In the rows, 128 means zero.
Each name stands for a flat space through zero: a line, a plane or more. A row that begins with a name and a colon came from that space; any other row is followed by the name of the space it lies nearest, among the names in its block.
vozam_bup: [110 137 126 134 126 132 119 128 122 124 127 132 124 132 128 119 137 128
 137 130 154 133 118 124 115 138 141 128 120 124 133 118]
vozam_bup: [125 102 166 141 129 137 103  97 122 136  89 117 125 139 165 115 114 115
 135 124 136 116 105 120  97 133 122 122 109 148 116 116]
siper_sabu: [124 176 140 126 153 118 157 121 125  74 136 143 141 135 123 102 109 115
 135 130 147 127 145 135 110 138 126 115 111 116 117 138]
vuruk_lef: [ 98 129 124 182 107 161 103  99 106 108 141 144 121 126 130 137 164 114
 110 133 210 142 148 130  78 163 166 127 137 120 113 122]
vuruk_lef: [136 145 137 113 146 120 144 130 140 121 135 131 133 120 137 109 113 113
 122 126 113 121 133 133 124 114 120 123 123 140 111 141]
rekar_geta: [110 130 127 138 114 118 107 133 108 123 131 138 131 144 106 144 137 137
 152 137 156 143 127 125 127 150 124 137 127 112 153 120]
fen_vado: [112  86 109 127 136 155 103 129 141 164  91  92 118 125 149 143 129 141
 122 134 123 101  82 114 131 110 154 136 125 125 139 121]
siper_sabu: [136 119 119 120 111 163 134 105 120 132  97 110 127 142 128 107 125 154
 156 130 129 150 144 139 167 154 133 119 137 112 137 109]
siper_sabu: [159 126 131 155 105 142 140 100 115 126 149 145 123 109 125 141 143 120
  96 122 129 142 190 145 127 137 129 123 156 138  94 134]
rekar_geta: [125 142 129 138 123 140 152 115 123  67 143 136 155 154 107 125 122 132
 140 129 152 147 156 142 136 164 115 114 135  93 138 141]
vozam_bup: [163  96 151 141 115  95 156 142 140 112 142 137 128 140 127 162 134 134
  93  94  68 108 105 111 123 111  94 114 120 131 138 117]
vozam_bup: [109 159 102 119 143 130 136 143 128 117 135 129 127 124 112 121 131 135
 136 138 148 129 128 129 133 129 150 132 124 110 137 130]
vuruk_lef: [101 197 106 131 146  83 129 162 103 106 164 163 125 116  82 146 137 126
 139 148 169 131 147 125 111 129 145 147 117 109 143 135]
siper_sabu: [166 169 101 160 152 119 184 111  94 101  96 133  93 104 104 171 126 165
  87 125 109  86 170 119 132 112 178 120 111  92 116  97]
siper_sabu: [ 97 113 155 127 108 141  86 118 133 115 160 138 166 150 133 105 125  92
 160 141 179 169 137 147 111 164  90 133 148 141 126 165]
fen_vado: [130 121 106 129 140 113 129 150 131 136 137 124 129 116 110 172 127 135
 109 136 110 105 126 123 137 105 132 143 136 116 138 145]
pida_koz: [131 121 155 113 156  97 147 129 116  87  54 103 137 183 122 135  80 169
 179 123  90  94  68 102 145 135 101 114  73  86 184  94]
rekar_geta: [124  81 120 137 127 138  80 126 131 185 119 110 124 104 141 171 129 117
 107 145 124 108 123 127 123 103 134 154 150 149 117 152]
vozam_bup: [132 147 129 140 162 109 121 120 112 125 121 132 130 106 121 164 102 113
 111 151 134  96 156 132 109 107 135 145 126 126 108 158]
rekar_geta: [123 122 119 106 110  93 106 164 112 180 104 126 102 137 110 136 143 166
 167 126 101 135  84 105 158 121 125 144 109 130 177  80]
fen_vado: [131 120 156 158 125 108 107 103  87 121  85 132 120 147 123 160 115 141
 147 134 141 114 127 115 109 145 122 132 104 116 143 104]
fen_vado: [111 130 123 144 163 152 156 109 135  38 115 110 169 161 116 148  92 131
 128 141 155 103 132 135 121 150 127 113 122  67 141 164]
pida_koz: [144 118 187 125 109 134 135  91 129  81 136 139 167 166 142  88 100 103
 160 117 131 166 155 150 127 170  64 105 133 137 117 146]
vozam_bup: [147 125 134 142 103 112 165 144 140  89 176 152 136 140 111 139 152 128
 100  98 108 141 133 125 126 136 105 110 135 120 135 124]
fen_vado: [114 156  59  84 132 174 161 162 173 136 180 117 136 102 117  84 151 130
 117 133 131 157 146 152 178 118 160 126 167 119 119 155]
rekar_geta: [129  81 140 128 109 149 101 119 150 140 159 122 158 128 141 137 126  99
 117 132 128 145 143 147 131 132  93 135 167 147 112 175]
pida_koz: [137 134 136 121 119 139 144 120 136 118 137 132 131 132 137  97 131 123
 129 116 125 146 137 136 132 138 121 114 131 136 117 123]
siper_sabu: [100 137 125 111 161 109 125 154 136 125  96 112 121 141 134 122 114 140
 146 130 123  95  60 102 116 110 142 130  87 116 158 111]
vuruk_lef: [143 131 155 115 126  96 137 135 126 116 129 137 138 145 122 124 111 128
 147 119  99 133 123 126 136 130  88 123 116 132 140 126]
vozam_bup: [134 118 115 119  82 142 120 135 127 151 161 139 130 129 111 116 157 136
 143 124 130 179 157 145 165 151 114 131 162 135 136 124]
vozam_bup: [151 143 141 113 143 150 141  90 129 114 126 123 152 118 138 102  89 105
 136 144 126 142 194 163 147 135 108 124 152 137  87 170]
siper_sabu: [165 153  96 166 163  46 149 175 115 148 179 163  97  56  87 252 143 118
  21 132  78  52 160 108  93  43 152 163 134 135 102 159]
pida_koz: [135 151 119  98 110 131 154 143 135 141 126 131 108 133 129  72 147 151
 152 108 109 158 114 125 159 136 136 112 117 135 141  82]
fen_vado: [ 87 114 104 146 171 161 114 120 138 102  96  94 141 133 137 157 109 127
 115 152 168  81  94 119 100 121 168 134 117  91 134 154]
vuruk_lef: [114 123 121 113 130 107 100 146 114 150 113 121 132 138 107 150 117 144
 164 147 126 128 114 123 150 128 116 149 125 117 161 129]
pida_koz: [134 163 155 102 147  95 129 136 134 132 152 149 137 113 136  97 106  93
 137 132 118 135 145 138 115 112  99 133 124 164 102 153]
pida_koz: [120 113 101 144 123 143 122 131 123 139 116 117 115 123 121 155 146 148
 115 131 136 116 117 119 132 126 158 133 131 110 140 115]
pida_koz: [129 149  89 155 155 106 165 152 122  76 151 136 134 122  80 203 129 146
  86 136 126  88 143 120 126 112 149 134 129  73 146 149]
vozam_bup: [129 129 139 116 112 134 133 125 129 123 121 128 129 147 132  94 131 137
 155 117 126 152 119 129 142 148 116 116 122 129 140 106]
pida_koz: [124 126 161 143 157 136 102  86 115 125  94 120 136 121 157 128  91  98
 128 147 153 104 142 134  89 125 128 133 119 144  93 152]
siper_sabu: [162 116 112 110 111 127 147 143 144 163 148 127 118 108 125 130 141 137
 108 115  76 138 144 135 167 107 119 128 152 145 120 126]
pida_koz: [143 132 141 132 129 153 156 104 144 100 139 129 136 126 149  97 124 110
 107 114 128 134 148 140 118 134 126 106 135 136  96 137]
rekar_geta: [110 211 119 101 177 111 155 135 118  96 115 136 125 122 118  82 101 127
 159 145 152 121 136 131 123 126 152 125  95 114 124 125]
vuruk_lef: [ 77 138  78 126 162 147  87 139 118 145 110 105 134 115 108 162 118 135
 145 177 183 108 124 130 131 122 172 162 136  96 145 159]
rekar_geta: [148  79 106 122 121 185 143 112 165 142 127  94 137 117 152 127 129 129
  93 121  98 123 136 143 159 116 135 118 164 129 107 151]
fen_vado: [142 109 116 150 141  99 126 139 112 138 106 121 114 119 109 204 123 150
 101 133  98  81 117 108 127 100 138 143 119 109 145 123]
fen_vado: [111  96 126 107 117 125  76 151 144 200 137 118 122 111 146 125 139 112
 134 136 121 134  96 124 130 105 121 152 141 169 128 138]
rekar_geta: [142 139 129 114 151 146 164 112 146  74 141 120 168 137 122 119  90 116
 127 136 119 130 169 155 150 136 103 115 146 106 113 177]
rekar_geta: [138 134 153 164 159 107 124 102 111  95 130 140 143 115 127 178  97  97
  94 144 141  91 165 133  83 116 119 136 127 126  96 171]
fen_vado: [112 119 112 142 138 130 110 120 102 112  95 113 139 147 100 176 110 153
 153 154 151 114 131 126 142 145 134 142 126  83 161 134]
vuruk_lef: [133 171 115 121 140 129 155 120 107 116  96 128 108 129 118 104 123 155
 149 129 132 129 139 126 143 137 156 119 107 109 134  93]
vozam_bup: [141 100 134 137 125 102  91 130 108 180 110 125 114 111 125 180 123 130
 121 141 106 107 129 120 128 104 120 154 132 146 129 130]
vuruk_lef: [122  74  96 165 112 168 135 134 159 107 168 116 142 125 125 181 161 125
  62 117 135 112 121 127 118 124 145 124 163 104 126 158]
rekar_geta: [134 129 146 161 135 121 126 111 120 120 131 141 117 113 143 145 133 107
  90 122 140 106 136 121  81 118 140 126 120 142  99 130]
fen_vado: [123 155 126 134 131  88 112 145 106 133 156 154 130 114  97 160 129 118
 131 145 142 131 156 131 120 123 119 151 134 130 130 146]
vuruk_lef: [129 138 120  82 114  81  85 172 117 230 130 136  98 100 119 118 139 136
 165 139  95 148 113 122 162  98 117 163 129 176 144 107]
siper_sabu: [128 156 143 139 148 113 138 122 127 101 149 147 135 116 131 126 118 100
 109 130 142 118 148 133  94 121 126 126 123 137 101 150]
siper_sabu: [129 153 123 162 128 111 157 128 104  81 123 146 114 141 104 154 143 151
 115 117 143 114 127 111 108 142 150 116 104  93 146  95]
vuruk_lef: [ 99 136 117 154 125 142 106 114 102 112 115 130 127 138 114 144 137 135
 143 146 185 132 135 127 111 155 153 135 125 102 140 122]
pida_koz: [126 120 135 127 113 149 120 109 120 138 101 119 120 140 140 103 132 139
 150 125 138 143 122 128 136 147 134 120 123 130 132 102]
[137  99 121 130 107 140 103 123 117 203  80 110  80 112 153 123 153 155
 127 117 108 121  94 108 136 113 162 133 117 154 131  70] | fen_vado
[132 146 122 107 129 119 124 130 110 159  95 123 108 126 124 110 123 151
 162 134 117 135 125 124 154 127 138 134 115 131 141  97] | vuruk_lef
[117 112  98 112 158 142 126 145 156 134 133 102 145 115 128 152 111 123
 109 144 115 100 116 132 141  99 136 140 143 117 127 171] | vuruk_lef
[169 155 153 107 160 120 191 119 159  97 135 131 131 114 157  83  99 105
  95 103  74 108 139 135 121  99 113  99 115 151  84 140] | rekar_geta
[177 144 150 107 119  94 185 142 143 113 146 146 121 131 128 102 127 135
 116  90  56 134 130 124 148 114  94 103 116 144 124 105] | vuruk_lef
[ 93 119 108 136  99 134 106 154 127 145 136 132 109 140 122 122 175 146
 139 118 159 145  79 108 119 143 154 130 119 122 163  88] | vozam_bup
[ 96 156  92 151 118 124 106 145 101 136 147 147 110 114  96 154 164 138
 128 145 185 138 140 123 114 140 170 148 132 110 143 117] | vuruk_lef
[147 123 150 142 144 166 120  71 126 150  94 115 115  97 179 102 109  98
 100 133 137 112 161 142  99 116 151 121 133 165  62 138] | siper_sabu
[128 152  77 112 134 122 144 162 129 156 135 126 103 103 104 140 149 155
 118 132 113 122 127 122 158 105 165 140 132 116 141 113] | vuruk_lef
[108 136  67 167 140 173 160 132 142  82 158 122 128 111 110 166 160 136
  65 131 168 105 142 128 112 126 192 122 148  79 121 147] | vuruk_lef
[102 128 121 139 152 116  62 126 104 191 105 123 110  91 136 164 121 110
 126 166 161 100 128 122  97 100 158 169 127 153 111 145] | pida_koz
[127 114  97 125 173 129 147 153 160 146 105  97 105 101 150 155 125 136
  73 121  87  57  70 101 113  66 173 129 107 126 122 127] | pida_koz
[121 139 104 121 136 118 129 139 107 123 102 118 127 142  95 153 118 164
 160 145 128 123 127 124 161 137 135 138 120  89 166 116] | rekar_geta
[123 106 112 122 124 179 140 107 137 117  87  94 130 150 141 105 124 156
 145 125 131 131 111 129 156 149 147 110 127 101 143 108] | fen_vado
[109 156 162 141 167 119 120 109 131  99 131 140 137 118 157 107 104  79
 113 136 165 104 126 128  60 119 132 125 106 150  88 156] | siper_sabu
[117 122  80 109 159 172 121 124 143 164  97  87 122 100 139 130 114 139
 120 154 129 104 130 136 156 103 174 142 144 118 116 148] | rekar_geta
[143  91 157 174  93  98 111 123 103 122 136 149 124 145 115 186 148 132
 110 112 122 125 125 112 103 140 102 130 126 127 144 110] | rekar_geta
[ 78 183 138 101 136 100  89 150 113 127 153 154 143 136 111  85 122 103
 192 155 190 166 127 136 112 151 114 147 117 139 142 141] | rekar_geta
[105 119 112 128 130 154 103 121 123 151  98 109 117 127 138 121 133 138
 142 140 154 125 110 124 128 133 157 135 125 124 135 115] | fen_vado
[144 145 130 124 119 112 160 144 138 109 162 147 128 127 118 118 140 126
 113 109 108 139 136 129 131 125 116 116 129 132 125 124] | siper_sabu
[117 136 157 129 113 124 104 108 105 115 121 140 142 152 124 108 118 120
 174 138 162 159 144 138 123 165 102 129 125 130 135 126] | fen_vado
[114 114 117 157 118 140 121 131 134 111 161 136 136 124 122 155 151 115
  97 127 156 127 133 128 104 133 138 130 144 119 123 147] | vuruk_lef
[125 134 134  80 142 106  88 147 134 207 118 120 118 100 146 100 109 111
 157 146 104 132 116 132 143  94 115 155 129 179 116 139] | vuruk_lef
[114 129 143 139 151 162 150 100 146  66 114 114 150 151 153  99 108 114
 122 122 154 115 114 130  99 145 134 102 113 109 115 140] | fen_vado

Each name stands for a flat space through zero: a line, a plane or more. A row that begins with a name and a colon came from that space; any other row is followed by the name of the space it lies nearest, among the names in its block.
mumafika: [159 141 145 131 113 170 112 113 147 117 133 105  48 167 145 105 184 107
 127  91 121 135 138 151  74 167 129 146 131 123 115  71]
mumafika: [136 148 143 158 131 154 157 103 146 133 109 127 147 156 140 119 139 126
 124 132 151 139 131 142 119 137 101 110 139 121 140 120]
mumafika: [112  90 107 106 141 133  99 128 106 135 145 158 180  98 146 152 121 123
  79 146 139 112 114 103 162 105 118 118 124 123 111 179]
difogil: [132  97 103 168 145  49 136 119 107  95 139 121 162 107 108 129  97 128
 170 116 116 173 149  70 170  92 146 133 130 154 127 137]
soliprov: [ 99  94 134 116  98 108 114 147 128 145 153 177 115 142 164 157 177 133
  95 135 137  94 126 164 122 132 142 141 130 125 129 110]
difogil: [145 127 122 106 110 113 120 121 127 108 127 123 136 110 125 120 143 135
 113 111 121 119 151 139 124 150 144 128 141 129 127 132]
tikikgeni: [128 161 104 125 129 142 150 149 118 132 120 125 168 108 112 115 121 137
 175 129 138 126 143 109 112 118 147 153 146 139 135 149]
tikikgeni: [144 145 111  95  74 136 159 154 141 124 127 137 121 141 171 149 160 136
 127 145 139 110 163 124 103 147 151 141 143 126 135 117]
soltor: [108 135 124 103 130 184  73 150 103 150 166 145  97 132 146 133 195 118
 109 107 138  94 109 145  85 136 152 186 136 126  90 117]
difogil: [178 128  74  90 143 174  99 118 109  94 128  99 171  70 115  94 119 105
 138  97 118 143 158  61 116 128 137 142 142 136 102 183]
tikikgeni: [124 146 129 154 142 120 157 121 125 129 118 118 157 137 127 139  98 135
 140 150 140 148 123 104 152 110 116 116 128 130 133 138]
soltor: [135 127 115 167 148 126 135 124 131 121 119 128 151 111  86  73 137 118
 204  83 123 149 149 129  94 120 137 152 145 149 146 123]
mumafika: [ 95  96 116 155 158 145 112 155 113 156 157 151 106 146 145 149 121 103
 155 145 132 141  93  83 133  78 119 154 104 135 112 124]
difogil: [168 155 114 109 113 133 126 106 122  92 124  98 146 113 129 113 149 133
 116 102 129 135 165 116 117 157 147 136 154 131 114 134]
tikikgeni: [120 100 115 125 110  99 149 144 136 130 128 155 146 124 145 145 119 130
 132 149 130 124 139 117 143 113 129 117 124 131 145 138]
mumafika: [135  80 106 128 103  77 119 162 131 109 154 133  59 130 134 130 140 110
 180 107  93 144 152  99 112 117 164 159 112 149 128  88]
tikikgeni: [122  91 122 133 116 111 129 130 135 129 135 159 137 130 148 136 145 122
 119 129 132 124 136 132 131 122 125 123 128 130 136 127]
soliprov: [180  71 105 122  98 163 168 143 191 118 108 126  49 163 181 125 103  73
 162 150 103 163 150  69 103 120  86  87  87 122 154 103]
soliprov: [135 109  91  76 105 151 107 157 118 127 146 148 138  99 154 139 150 120
 114 130 127 101 143 105 113 128 149 149 133 128 114 155]
soliprov: [109 163 109  54  71 112 114 177  96 131 158 146 138 106 155 172 181 167
  95 140 140  67 149 149 115 152 199 182 157 129 107 136]
mumafika: [108 176 142  89 157 161  99 138 106 150 119 103 138  94  80 120  90 149
 112 135 120  98  90 152 135 134 130 130 122 117 115 162]
soliprov: [117 184 144  98 110  99 131 130 109 124 123 111 153 110 106 140 131 174
 101 132 134  98 134 170 140 157 162 136 151 124 125 135]
soliprov: [138 122 109  79 138 156  96 117 114 123 122 132 188  72 114 116 115 130
  82 124 128 102 128 128 140 136 121 110 136 119 118 192]
soliprov: [117  67 136 171 165 144 109 101 140 141 131 159 135 139 134 113 128  95
 117 120 132 145 103 127 136 104  80 102 110 125 133 132]
mumafika: [103 128 119  93 134  98  89 173  95 133 156 116  85  97  96 143 103 139
 149 127  96 113 107 113 138 112 171 166 108 138 106 129]
soltor: [119 115 134 143 157 155 113 115 129 142 125 137 140 126 118 113 122 115
 123 123 132 130 107 134 128 118 103 118 121 124 127 141]
difogil: [105 170 139 146 148 108  99 122  86 126 150 114 143 120  95 123 157 153
 136  98 137 124 121 148 127 132 167 178 154 140 101 117]
difogil: [115  72 137 175 125   0 125 115 124  97 140 142 124 116  92 117 126 140
 160  92 100 153 150 148 159 119 155 127 128 153 149  96]
soliprov: [104  98 140 153 124 112 123 132 131 143 145 161 109 155 148 142 158 122
 124 128 135 124 118 147 124 119 125 137 123 130 131 101]
tikikgeni: [121 186 136 134 172 159 125 127 106 139 117  82 134 119  86 120  77 138
 150 137 127 141  96 106 140 114 122 135 121 127 112 146]
mumafika: [135 124 133 120 136 173  93 136 131 135 143 116  58 143 130 113 152 103
 137 105 113 128 113 130  90 137 128 152 114 126 108  99]
soliprov: [111 154 165 158 182 165 114  66 113 144 114 120 194 138 120 135 108 138
  48 146 163 131  81 149 175 126  73  83 132 105 111 164]
tikikgeni: [127 153 117 123 127 130 150 144 124 132 120 119 148 120 121 132 106 138
 153 144 132 130 132 109 131 118 136 134 131 132 133 142]
difogil: [ 83 107 147 143 141 113 121 149 127 162 137 159 112 138 119 141 119 132
 134 144 126 112  93 156 136 107 121 129 109 127 139 118]
soltor: [120  85 118 130 170 124  94 128 113 128 141 119 115 108 114 137  71 106
 123 139 105 149  93  76 169  89 106 111  91 129 110 154]
soltor: [105 161 139 154 147 177 153 122 127 162 118 144 175 152 144 139 132 134
 119 158 169 122 105 134 128 114 100 124 138 118 131 143]
soltor: [151  82 130  91 119 120 102 117 143 110 127 117  84 118 140 137 101 111
  79 134  97 129 122 118 151 139 109  86  97 115 122 134]
soltor: [150  74 100 121 142  67  97 138 118  89 141 101  86  86  89 109  79 108
 173  99  71 163 141  72 149 107 149 131 100 150 121 130]
difogil: [ 81 120 136 160 175 169 122 154 121 179 136 148 115 147 122 138  96 111
 159 157 136 131  70 111 132  78  99 137  97 126 126 133]
soltor: [127 131 120 130 125 102 133 138 120 120 133 120 126 122 121 133 118 134
 147 128 121 136 135 112 136 121 145 139 128 136 127 125]
difogil: [111  82 141  95 124 146  88 144 148 152 127 163  92 107 110 101 143 116
 114 108 104  86 109 193  97 144 118 118 109 119 145 127]
mumafika: [130 130 127 110 100  87 113 124 107 105 154 125 121 132 154 162 163 145
  85 125 131 120 145 128 145 145 162 146 143 130 104 114]
soltor: [135 124 115 136 123 103 106 139 119 111 141 126 111 106  92  85 169 127
 186  67 109 129 158 146  84 140 172 178 148 151 129 103]
tikikgeni: [151 152 121 141 113 117 156 118 136 108 113 116 151 126 119 105 144 136
 158 108 134 140 164 132 109 144 142 136 153 137 142 120]
tikikgeni: [113 125 104 118 117 167 129 154 119 150 146 164 152 135 168 148 167 121
 128 143 156 109 130 112 107 113 136 159 140 128 119 140]
[152 176 122 108 134 175 143 116 124 122 113  91 146 130 140 140 101 131
 105 154 141 137 125  92 140 134 114 114 131 116 111 153] | soliprov
[109  92 102 100 121  75 103 155  99 120 157 146 142  93 130 160 113 136
 117 139 114 117 128  97 164 104 159 142 120 138 113 153] | mumafika
[132 191 139 171 173 127 140 105 106 118 114  73 149 126  74 103  91 141
 173 113 130 166 119 108 139 119 131 141 139 139 118 128] | soliprov
[119 128 123 135 142 119 153 133 134 138 106 135 173 106 102 117  84 136
 151 145 129 129 124 126 144 110 113 106 124 130 153 160] | mumafika
[125  70 139 105 112 100  94 129 141 124 139 149  82 123 135 132 138 118
  91 118 102 111 122 158 133 141 125 109 107 122 131 114] | tikikgeni
[147 124 119 120 119 130 150 128 141 119 116 117 125 132 143 138 102 121
 127 148 124 141 136  98 140 124 115 106 118 124 134 136] | soltor
[ 98 175  98 137 137 165 119 177  84 151 167 135 135 134 136 140 174 132
 189 122 154 121 125  91  89 100 179 224 152 148  95 120] | soltor
[133  45  94 141 118 108 122 132 133 118 151 173 139 129 175 144 148  95
 126 129 130 144 146  81 138  98 120 125 120 137 128 135] | mumafika
[138 115 132 107 134 174 147 116 148 141 111 124 130 150 178 173  72 112
  60 197 140 134  97  86 174 112  67  61  94  99 124 162] | soltor
[148 101 110  95 123 151 103 139 130 119 140 119  86 121 147 136 120 104
 114 130 109 131 126  92 126 126 125 126 107 124 110 133] | soltor
[117 111 113  60  89 114 132 184 135 141 133 143  94 111 147 166 100 136
 117 170 107  92 125 120 136 124 146 122 102 121 136 141] | tikikgeni
[166 105 112 110 114 134 128 115 147 104 116 121 125 112 132 105 128 111
 126 110 113 136 156 117 117 144 120 108 128 128 136 136] | difogil
[115 148 133 130 117  87 136 132 110 122 139 123 137 133 132 157 130 152
 118 140 135 126 131 127 152 127 153 140 138 132 120 121] | mumafika
[158 160 125 124 136 187 122 111 132 120 120 100 119 135 130 104 146 114
 129 108 134 137 135 120  97 147 120 137 139 123 113 125] | difogil
[140 160 109 121 117 121 141 153 118 116 132 102 109 123 117 124 125 133
 180 120 118 139 148  98 110 126 163 164 135 142 122 115] | soliprov
[ 87  97 172 165 185 130  75  85 120 154 128 157 155 116  80  95 134 128
  88  98 131 112  78 205 142 127  91 105 123 120 132 139] | soltor
[100 127 131 129 143 110  95 140  99 136 154 133 121 119 113 138 138 136
 127 119 125 118 109 133 135 117 151 159 128 135 108 124] | soltor
[105 108 121 205 203 138  94 109  97 136 148 132 156 121  87  92 127 103
 184  88 134 169 102  96 128  80 117 163 129 150 110 132] | soliprov
[152 171 126 111 105 101 118 105 107  91 134 100 151 112 119 121 169 155
 106  94 133 123 166 146 122 169 171 152 168 134 109 122] | difogil
[107 118 135  88 157 168  58 147 108 151 148 124  80 102  99 119 121 117
 108 114 103  98  82 146 117 127 131 146 103 120 101 138] | tikikgeni
[158  84 115 109 121 130 110 119 149 109 119 131 114 101 116  91 130 106
 133  96 102 129 149 134 109 143 120 110 121 130 140 134] | difogil
[ 91  26 103  92 102  59 126 181 138 146 141 199 135  92 144 165  88 125
 122 169 103  97 121 120 168  87 129  99  91 131 159 160] | tikikgeni
[120 169 161 215 138 153 175 130 149 148 127 110  51 222 146 126 155 114
 202 128 145 172 116 127  86 118 116 159 124 135 135  39] | mumafika
[123 149 121  85 125 115 135 164 124 133 116 105 113  96  95 134  67 144
 151 152 101 115 118 116 142 121 144 123 108 128 136 149] | tikikgeni
